Below are the code and all the weights of a small trained network. Each question names an input and a class and asks about switching units off, where a switched-off unit gives its printed mean instead of its output.

import numpy as np


def w(rows, s, z=0):
    codes = np.array(rows[::2]) - 128.0
    scale = np.full(codes.shape[1], s)
    scale[-1] = z or s
    return codes * scale


def f(y):
    return np.maximum(y, 0)


def log_softmax(a):
    a = a - a.max(-1, keepdims=True)
    return a - np.log(np.exp(a).sum(-1, keepdims=True))


def net(x, mask):
    res = np.array(x, float).reshape(1, 6) / 4 @ E
    y = f(res @ A[0][:, :-1].T + A[0][:, -1])
    res = res + np.where(mask, y, B[0][:, -1]) @ B[0][:, :-1]
    return log_softmax(res[-1] @ U[:, :-1].T + U[:, -1])


A, B = {}, {}
E = w([
[122,72,171,50,163],'x0',
[169,111,163,211,169],'x1',
[56,154,179,174,164],'x2',
[142,146,219,151,56],'x3',
[153,187,121,82,154],'x4',
[255,64,239,126,34],'x5',
],0.0072)
A[0] = w([
[127,113,22,176,122,101],'N0',
[141,139,137,126,142,23],'N1',
[155,159,107,87,118,79],'N2',
[154,174,91,142,15,113],'N3',
[181,171,166,200,97,140],'N4',
[75,41,146,190,72,142],'N5',
[161,157,122,208,127,111],'N6',
[26,47,185,127,78,92],'N7',
[88,201,164,205,58,62],'N8',
[70,239,93,193,144,113],'N9',
[172,109,30,226,156,111],'N10',
[90,90,196,83,125,2],'N11',
[133,117,131,136,137,36],'N12',
[231,146,79,84,99,129],'N13',
[125,148,38,126,23,80],'N14',
[73,109,80,81,163,89],'N15',
[171,82,199,95,167,86],'N16',
[179,67,248,209,169,72],'N17',
],0.016,0.0066)
B[0] = w([
[92,96,95,64,180,194],'N0',
[108,88,125,136,89,128],'N1',
[143,107,140,136,102,156],'N2',
[104,109,229,91,123,195],'N3',
[151,215,168,141,154,216],'N4',
[165,127,176,119,185,192],'N5',
[144,105,134,109,196,183],'N6',
[118,109,170,128,224,178],'N7',
[175,99,117,224,134,192],'N8',
[2,164,90,144,136,252],'N9',
[199,138,100,57,187,202],'N10',
[128,79,110,68,184,152],'N11',
[116,141,123,110,143,128],'N12',
[181,155,152,130,65,208],'N13',
[55,80,157,96,65,182],'N14',
[160,214,102,120,73,220],'N15',
[118,214,134,105,124,183],'N16',
[102,142,180,132,29,233],'N17',
],0.031,0.012)
U = w([
[134,165,106,86,234,169],'0',
[168,162,250,111,109,254],'1',
[149,137,153,168,87,34],'2',
[71,105,222,80,142,37],'3',
[197,3,84,244,79,33],'4',
[71,171,174,205,181,79],'5',
[53,206,78,69,112,160],'6',
[181,77,138,56,19,58],'7',
],0.0067,0.0077)

Each question gives the input, the list of numbers given to net, and the class t.
The units are the neurons (one row each of A and B). Each row of codes is followed by its name. A weight is (code - 128) times the scale printed after its matrix; where a second scale follows, it is the last column's (A, B and U).
mask holds one flag per neuron, in row order. A switched-off neuron (its flag False) gives its mean, the last column of its row in B, instead of its output. The means were averaged over made-up inputs and are rounded, as every weight is.
A unit's drop is (log p(t) with every unit on - log p(t) with that unit switched off) / (log p(t) with every unit on - log p(t) with every unit switched off).
The circuit of an input: a set's keep is (log p(t) with only the set's units on - log p(t) with every unit switched off) / (log p(t) with every unit on - log p(t) with every unit switched off). Starting from the 12 units with the biggest drops (on a tie, the unit counted first), units are removed one at a time, each time the one whose removal leaves the highest keep (on an exact tie, the one counted first), for as long as the keep stays at least 0.8.
units of the circuit, in order: the units of the circuit, biggest drop first
most important unit: the unit with the biggest drop
k most important neurons: the k neurons with the biggest drops, biggest first
drop when u is switched off: that unit's drop, to one decimal
input [8,0,-6,-4,7,-2], class 7: units of the circuit, in order : N9, N4, N7
input [-4,3,-8,3,-8,-4], class 0: units of the circuit, in order : N10
input [-7,2,5,4,-7,1], class 5: 3 most important neurons : N8, N9, N13
input [4,-8,7,-2,5,7], class 0: units of the circuit, in order : N17, N11
input [3,-6,4,6,-4,-4], class 0: 2 most important neurons : N17, N11
input [2,1,-8,-7,6,-3], class 7: 2 most important neurons : N9, N13
input [-6,3,2,4,-8,-2], class 5: 2 most important neurons : N8, N9
input [7,-2,2,8,-1,-2], class 3: 3 most important neurons : N10, N15, N4
input [-8,-5,-5,-6,0,4], class 7: 3 most important neurons : N13, N14, N9
input [-3,2,5,-4,7,1], class 0: 3 most important neurons : N17, N15, N14
input [-4,-8,-8,1,2,0], class 7: 2 most important neurons : N13, N14
input [3,1,-3,5,-6,-5], class 0: 4 most important neurons : N17, N3, N13, N14
input [1,-4,-2,-3,3,-1], class 7: 2 most important neurons : N9, N4
input [-7,-2,-4,2,-4,-3], class 3: 3 most important neurons : N14, N3, N15
input [-7,-7,-7,5,-7,-1], class 3: units of the circuit, in order : N14
input [4,8,-2,7,3,-8], class 6: drop when N8 is switched off : 0.2
input [2,-6,-8,3,2,-3], class 7: drop when N15 is switched off : 0.0
input [3,1,-6,-5,-5,-5], class 0: drop when N11 is switched off : -0.1
input [-1,-4,-7,6,-6,-7], class 3: drop when N14 is switched off : 0.8
input [-6,8,-6,-6,6,-2], class 0: most important unit : N10
